0,47,-69,9,-37,50
90,-62,-31,-23,70,-51
--> 47

19,87,2,-74,70 --> 87

-30,1,-91,-3 --> 1

53,-14,20,-16,86,-3 --> -14

-63,-82,-17,77,19 --> -82

26,57,64,35
28,76,8,10
-25,-49,-16,11
--> 57

-2,2,39,-10,10
-44,-79,-25,-52,-56
--> 2

-17,-40,20,46,77,12 --> -40

-78,15,17,30,-63,2 --> 15
---
[ 0.00 -0.09  0.18 -0.11 -0.06  0.15 -0.04] --> 0.15
[ 0.02 -0.02 -0.01  0.16 -0.15 -0.03 -0.16] --> -0.03
[ 0.088 -0.078  0.110 -0.154] --> 0.110
[-0.08 -0.12 -0.05  0.14] --> -0.05
[ 0.094  0.089  0.134 -0.127] --> 0.134
[ -86.45  101.92 -150.21 -135.64] --> -150.21
[ 117.247  -98.502  -19.112    3.928  -79.386 -112.670   15.043] --> -112.670
[ -77.349 -186.389  143.225 -125.142  -53.866  -17.040] --> -53.866
[-1.452 -1.067  0.465  1.790 -0.430  1.408] --> -0.430
---
((23, 36, 48, 58, 34, 48), (29, 98, 21, 48, 78, 18)) → 23, 18
((52, 113, 165, 117, 157), (53, 75, 141, 118, 5), (139, 50, 165, 195, 169)) → 52, 169
(3535, 3705, 6999, 7800, 3127, 3563) → 3535, 3563
(43, 14, 37, 27, 95) → 43, 95
((54, 94, 86, 6, 27), (72, 43, 79, 66, 78), (39, 22, 38, 97, 94)) → 54, 94
(90, 205, 33, 246, 126) → 90, 126
(226, 861, 794, 853) → 226, 853
---
Q:
[[-42  30  35 -48  29  34]
 [-93  83  67 -71  46  54]
 [ 74 -54 -55  67 -39 -49]]
A: 34

Q:
[[ 11  76 -32 -17  12 -21  29]
 [ 43   1   5  -5  80 -12 -11]
 [ 34   0 -10  -3 -41  11  14]]
A: 29

Q:
[[-10   6 -19 -14]
 [ 93   6  -4  18]
 [ -7  -4 -33  20]]
A: -14

Q:
[[ 21  23  10 -11  14]
 [ 72   4  72   8  32]
 [ -9   4 -12  -6 -15]]
A: 14

Q:
[[ 60  28  42  34  14  15]
 [  9 -92  31  21 -15   2]
 [-41   9  -1  59   0  77]]
A: 15

Q:
[[-12 -11  30  -1 -40]
 [ 82 -20 -12  92 -58]
 [ 33  30  20  -1 -40]]
A: -40
---
[[-44, -5, 28, -32, -13], [-33, -1, 13, -16, -12]] result: 28, -44
[220, 148, 165, 62, 159, 54] result: 220, 54
[[5797, 6003, 5582, 4390, 4764], [6635, 7900, 5523, 2833, 5682]] result: 7900, 2833
[593, -760, -200, -104] result: 593, -760
[126, 31, 95, 201] result: 201, 31
[71, 210, 27, 54, 159] result: 210, 27
[4958, 3064, 5230, 8210, 2643, 7973] result: 8210, 2643
[[887, 909, 331, 435], [405, 237, 116, 581]] result: 909, 116
[51, 86, 59, 124, 203] result: 203, 51
---
[-30 -12  59  66  84  38 -10]: -10
[ 24   0  94 -62]: -62
[-82 -69 -71 -65  80]: 80
[-38  48 -92 -40  17]: 17
[-61 -45  45 -12 -24  93  11]: 11
[ 75 -13  62  88  39  14]: 14
---
(2.1, 12.4, 9.6, -11.9, -5.9, 1.5, 11.4) --> -11.9, 12.4
(-13.7, -18.9, 16.6, 0.5, -8.5) --> 16.6, 16.6
(1.07, 0.40, 0.72, 0.11, -1.68) --> 0.72, 1.07
(0.757, 0.811, 1.926, 0.359, -1.178, -0.147, -0.191) --> 0.359, 1.926
(141.453, 5.167, -68.792, 31.061, -139.536) --> -68.792, 141.453
((-0.04, 0.18, -0.07, 0.20, -0.17), (-0.02, -0.15, -0.07, -0.18, 0.03), (0.11, 0.14, 0.17, 0.15, 0.08)) --> -0.07, 0.20
---
(-23, 17, 77, 9, -50, -73, 11) Out: 11
(89, 48, -82, -38, 58, 45) Out: 45
(33, -2, -59, 13, 1, 86) Out: 86
(13, -78, -96, 72, 28, -33) Out: -33
(-27, -31, 9, -79) Out: -79
(5, -30, 73, 42) Out: 42
(-49, -59, -35, -45, -21, 5, 97) Out: 97
---
-3	9	-29	-33	17
12	-1	72	45	4
-7	2	-7	-29	-10
-> -1

-62	4	17	-31	-49	78	-1 -> -1

-61	-25	60	-8	-64	5	-45
-52	-61	-53	29	-44	26	-53
68	-81	50	-2	78	-7	51
-> -8

-36	-79	-6	-16	36 -> -16

97	-70	-62	49	65	22	71 -> 49

1	17	68	5	-84	41	73 -> 17

28	-98	83	-91	6 -> 6

46	55	-64	-61	-11	83	-50 -> -11

-35	-37	-15	76	98	-55	66 -> -15
---
[[-86  59  19  20 -98  10]
 [ 16 -31 -25  36  28 -33]
 [-76  15   7  86 -88  40]] -> -31

[[ 17  57  16  64 -33   7  25]
 [ -5  39   0  76 -25  -9 -16]
 [-52  47  45   8 -84 -77  38]] -> 39

[[-16  20 -20  30  17  28]
 [ -8  -4 -25 -47 -17  31]
 [-75  16   8  19 -25  44]] -> -4

[[ -1 -25   7 -20  32  -1]
 [-30  13 -85   5  -2   7]
 [  3  28  27  49  21  12]] -> 13

[[ 34  -8 -74 -98]
 [-64 -91 -84 -45]
 [-80 -98 -91 -38]] -> -91

[[  2  59  45  12 -25  55]
 [  7 -39  42 -10  23  36]
 [ 11  77  46  23 -33  59]] -> -39

[[-45 -90  92 -36]
 [  9 -50  83 -14]
 [ 46  31 -20  41]] -> -50

[[51 34 30 39]
 [32 19 15 18]
 [89 53 27 35]] -> 19

[[-28 -31 -43  70 -63]
 [-99  35  48  46 -56]
 [  2   1 -27  11 -10]] -> 35
